Here is a tiny trained network, its code and every weight. The questions are about switching its units off for an input and a class, where a switched-off unit gives its printed mean instead of its output.

import numpy as np


def w(rows, s, z=0):
    codes = np.array(rows[::2]) - 128.0
    scale = np.full(codes.shape[1], s)
    scale[-1] = z or s
    return codes * scale


def norm(h):
    return h / np.sqrt((h * h).mean(-1, keepdims=True) + 1e-5)


def f(y):
    return np.maximum(y, 0)


def log_softmax(a):
    a = a - a.max(-1, keepdims=True)
    return a - np.log(np.exp(a).sum(-1, keepdims=True))


def net(x, mask):
    res = np.array(x, float).reshape(1, 3) / 4 @ E
    u = 0
    for l in range(2):
        y = f(norm(res) @ A[l][:, :-1].T + A[l][:, -1])
        res = res + np.where(mask[u : u + 16], y, B[l][:, -1]) @ B[l][:, :-1]
        u += 16
    return log_softmax(norm(res)[-1] @ U[:, :-1].T + U[:, -1])


A, B = {}, {}
E = w([
[194,167,80,187,11,140,59,86,180,165,103,162],'x0',
[109,146,31,68,101,52,116,128,120,226,21,107],'x1',
[113,126,94,103,94,127,107,127,161,130,161,254],'x2',
],0.0092)
A[0] = w([
[206,47,117,116,92,133,139,113,114,150,126,181,59],'L0N1',
[69,128,199,103,138,144,200,135,151,65,124,125,22],'L0N2',
[168,122,134,215,71,238,87,121,137,95,191,180,88],'L0N3',
[107,143,152,156,163,121,95,131,105,97,57,46,145],'L0N4',
[211,50,199,183,56,206,55,94,174,62,196,159,109],'L0N5',
[84,59,209,80,203,135,145,202,115,69,226,142,89],'L0N6',
[130,94,50,92,97,141,88,93,193,146,86,209,147],'L0N7',
[80,126,150,120,131,45,176,133,103,71,102,97,165],'L0N8',
[178,87,210,216,181,225,115,123,124,61,230,140,64],'L0N9',
[178,109,69,138,80,120,18,93,156,199,90,195,168],'L0N10',
[103,161,96,93,109,68,177,134,83,173,36,94,146],'L0N11',
[172,83,166,214,159,185,148,134,127,98,208,178,2],'L0N12',
[94,109,170,142,169,180,171,165,97,88,139,109,141],'L0N13',
[82,77,125,80,178,89,172,207,83,153,123,67,50],'L0N14',
[207,130,154,211,47,197,81,92,153,107,186,119,105],'L0N15',
[255,155,159,198,112,181,79,50,104,96,135,155,161],'L0N16',
],0.0092,0.0079)
B[0] = w([
[137,155,166,99,115,101,220,118,107,126,156,89,145],'L0N1',
[95,171,48,141,21,169,136,138,106,100,209,177,154],'L0N2',
[136,153,196,76,148,122,229,23,211,73,143,181,215],'L0N3',
[188,109,183,131,65,123,179,118,80,19,110,85,181],'L0N4',
[94,188,214,155,111,101,171,12,194,38,136,124,236],'L0N5',
[189,47,124,156,139,211,119,157,182,202,178,143,209],'L0N6',
[149,193,85,68,81,104,110,157,83,177,198,122,218],'L0N7',
[164,108,126,34,139,84,161,93,121,79,135,168,179],'L0N8',
[54,203,255,145,195,77,109,26,191,137,73,251,230],'L0N9',
[98,152,96,87,75,170,138,212,99,128,211,94,249],'L0N10',
[127,87,84,81,156,17,89,91,42,139,60,128,217],'L0N11',
[206,63,88,88,145,70,31,48,20,135,42,69,181],'L0N12',
[92,158,139,129,104,127,177,139,126,233,137,107,187],'L0N13',
[223,81,166,70,191,134,160,14,102,68,95,96,184],'L0N14',
[183,59,121,164,141,88,97,24,222,135,49,151,217],'L0N15',
[166,184,120,192,120,156,121,103,179,10,91,121,218],'L0N16',
],0.0085,0.015)
A[1] = w([
[103,177,104,97,88,108,117,130,92,102,160,140,71],'L1N1',
[138,141,95,119,146,104,141,146,148,151,124,73,190],'L1N2',
[84,80,150,120,170,184,147,110,147,174,150,114,152],'L1N3',
[122,105,158,166,149,170,111,138,134,190,159,137,17],'L1N4',
[149,121,108,109,143,110,92,126,140,165,151,169,2],'L1N5',
[71,128,71,103,132,128,106,254,76,179,123,135,89],'L1N6',
[127,133,167,158,126,214,168,136,186,125,150,141,142],'L1N7',
[147,148,105,151,85,132,100,132,151,52,140,92,94],'L1N8',
[74,150,170,197,148,141,90,121,129,99,106,151,16],'L1N9',
[159,133,161,132,167,190,111,103,130,87,151,131,137],'L1N10',
[154,175,133,153,91,131,96,95,135,98,135,124,179],'L1N11',
[110,139,129,140,112,192,158,130,168,138,189,130,207],'L1N12',
[145,94,151,135,157,183,116,151,99,163,155,166,95],'L1N13',
[134,121,100,193,121,166,131,146,124,113,63,80,49],'L1N14',
[51,116,139,183,152,159,113,118,184,74,93,128,1],'L1N15',
[96,96,123,112,160,182,106,143,147,183,144,155,100],'L1N16',
],0.017,0.0045)
B[1] = w([
[60,190,59,181,51,137,118,193,175,100,165,152,233],'L1N1',
[151,104,177,107,132,146,90,83,127,132,118,171,187],'L1N2',
[143,92,116,153,111,182,122,204,129,125,116,130,183],'L1N3',
[66,80,190,201,135,178,207,211,151,165,153,59,151],'L1N4',
[151,165,102,169,170,179,103,144,156,136,109,114,156],'L1N5',
[186,180,177,123,82,60,6,28,95,207,152,64,231],'L1N6',
[53,146,191,125,94,101,110,183,86,219,172,74,235],'L1N7',
[182,68,106,165,167,181,148,214,82,113,97,107,198],'L1N8',
[135,218,79,131,107,22,74,90,143,62,29,189,185],'L1N9',
[70,148,102,123,83,84,67,145,108,158,133,117,237],'L1N10',
[117,107,74,144,173,168,167,156,117,102,79,156,249],'L1N11',
[20,144,111,137,161,142,191,182,188,110,204,137,202],'L1N12',
[111,164,110,190,163,189,107,209,168,195,162,113,162],'L1N13',
[151,44,97,198,157,200,156,167,74,102,54,64,134],'L1N14',
[177,107,160,126,170,81,47,71,82,149,23,193,193],'L1N15',
[157,102,122,145,153,211,76,156,133,194,156,76,153],'L1N16',
],0.012,0.011)
U = w([
[57,224,22,172,54,214,233,203,211,35,206,186,60],'0',
[45,110,197,209,173,201,163,236,168,216,222,78,138],'1',
[214,59,65,91,215,226,90,161,127,197,175,113,54],'2',
[153,224,49,97,41,59,29,131,56,198,208,71,180],'3',
[194,22,168,23,208,50,187,34,16,95,73,46,77],'4',
[79,212,208,184,191,27,157,2,207,71,56,221,255],'5',
[209,74,57,220,139,174,154,180,41,34,4,71,21],'6',
],0.015,0.0063)

Each question gives the input, the list of numbers given to net, and the class t.
The units are the neurons (one row each of A and B). Each row of codes is followed by its name. A weight is (code - 128) times the scale printed after its matrix; where a second scale follows, it is the last column's (A, B and U).
mask holds one flag per neuron, layer by layer. A switched-off neuron (its flag False) gives its mean, the last column of its row in B, instead of its output. The means were averaged over made-up inputs and are rounded, as every weight is.
A unit's drop is (log p(t) with every unit on - log p(t) with that unit switched off) / (log p(t) with every unit on - log p(t) with every unit switched off).
The circuit of an input: a set's keep is (log p(t) with only the set's units on - log p(t) with every unit switched off) / (log p(t) with every unit on - log p(t) with every unit switched off). Starting from the 12 units with the biggest drops (on a tie, the unit counted first), units are removed one at a time, each time the one whose removal leaves the highest keep (on an exact tie, the one counted first), for as long as the keep stays at least 0.8.
circuit, biggest first: the units of the circuit, biggest drop first
top k neurons: the k neurons with the biggest drops, biggest first
top k neurons in layer l: the k neurons of layer l with the biggest drops, biggest first
drop when u is switched off: that unit's drop, to one decimal
input [-8,-6,6], class 1: circuit, biggest first	[L0N6]
input [-8,3,4], class 2: circuit, biggest first	[L0N6, L0N5]
input [-5,-7,-5], class 1: top 3 neurons in layer 0	[L0N6, L0N13, L0N11]
input [5,3,8], class 0: top 2 neurons in layer 1	[L1N1, L1N12]
input [2,0,-1], class 6: circuit, biggest first	[L1N8, L0N9]
input [5,-1,-7], class 6: circuit, biggest first	[L0N9, L1N8]
input [2,-2,6], class 0: top 3 neurons in layer 0	[L0N7, L0N10, L0N9]
input [-6,-1,-5], class 1: top 2 neurons in layer 0	[L0N6, L0N12]
input [-4,3,5], class 3: top 4 neurons	[L0N15, L0N3, L0N7, L0N9]
input [6,1,-2], class 0: top 2 neurons	[L0N10, L0N12]
input [-8,0,-5], class 4: top 2 neurons in layer 0	[L0N14, L0N8]
input [6,3,1], class 3: top 2 neurons in layer 0	[L0N5, L0N10]
input [-5,-1,-7], class 4: top 3 neurons in layer 0	[L0N14, L0N4, L0N8]
input [5,7,-8], class 3: circuit, biggest first	[L0N5]
input [4,2,-1], class 3: top 2 neurons	[L0N5, L0N10]
input [-3,-1,-4], class 1: top 2 neurons	[L0N6, L0N11]
input [6,-1,2], class 0: top 2 neurons	[L0N10, L0N9]
input [-6,8,4], class 4: drop when L0N14 is switched off	0.5
input [3,6,-5], class 3: drop when L0N15 is switched off	0.0
input [-8,6,6], class 4: drop when L0N14 is switched off	0.1
input [7,7,7], class 3: top neuron	[L1N6]
input [4,-3,8], class 0: drop when L0N7 is switched off	0.7
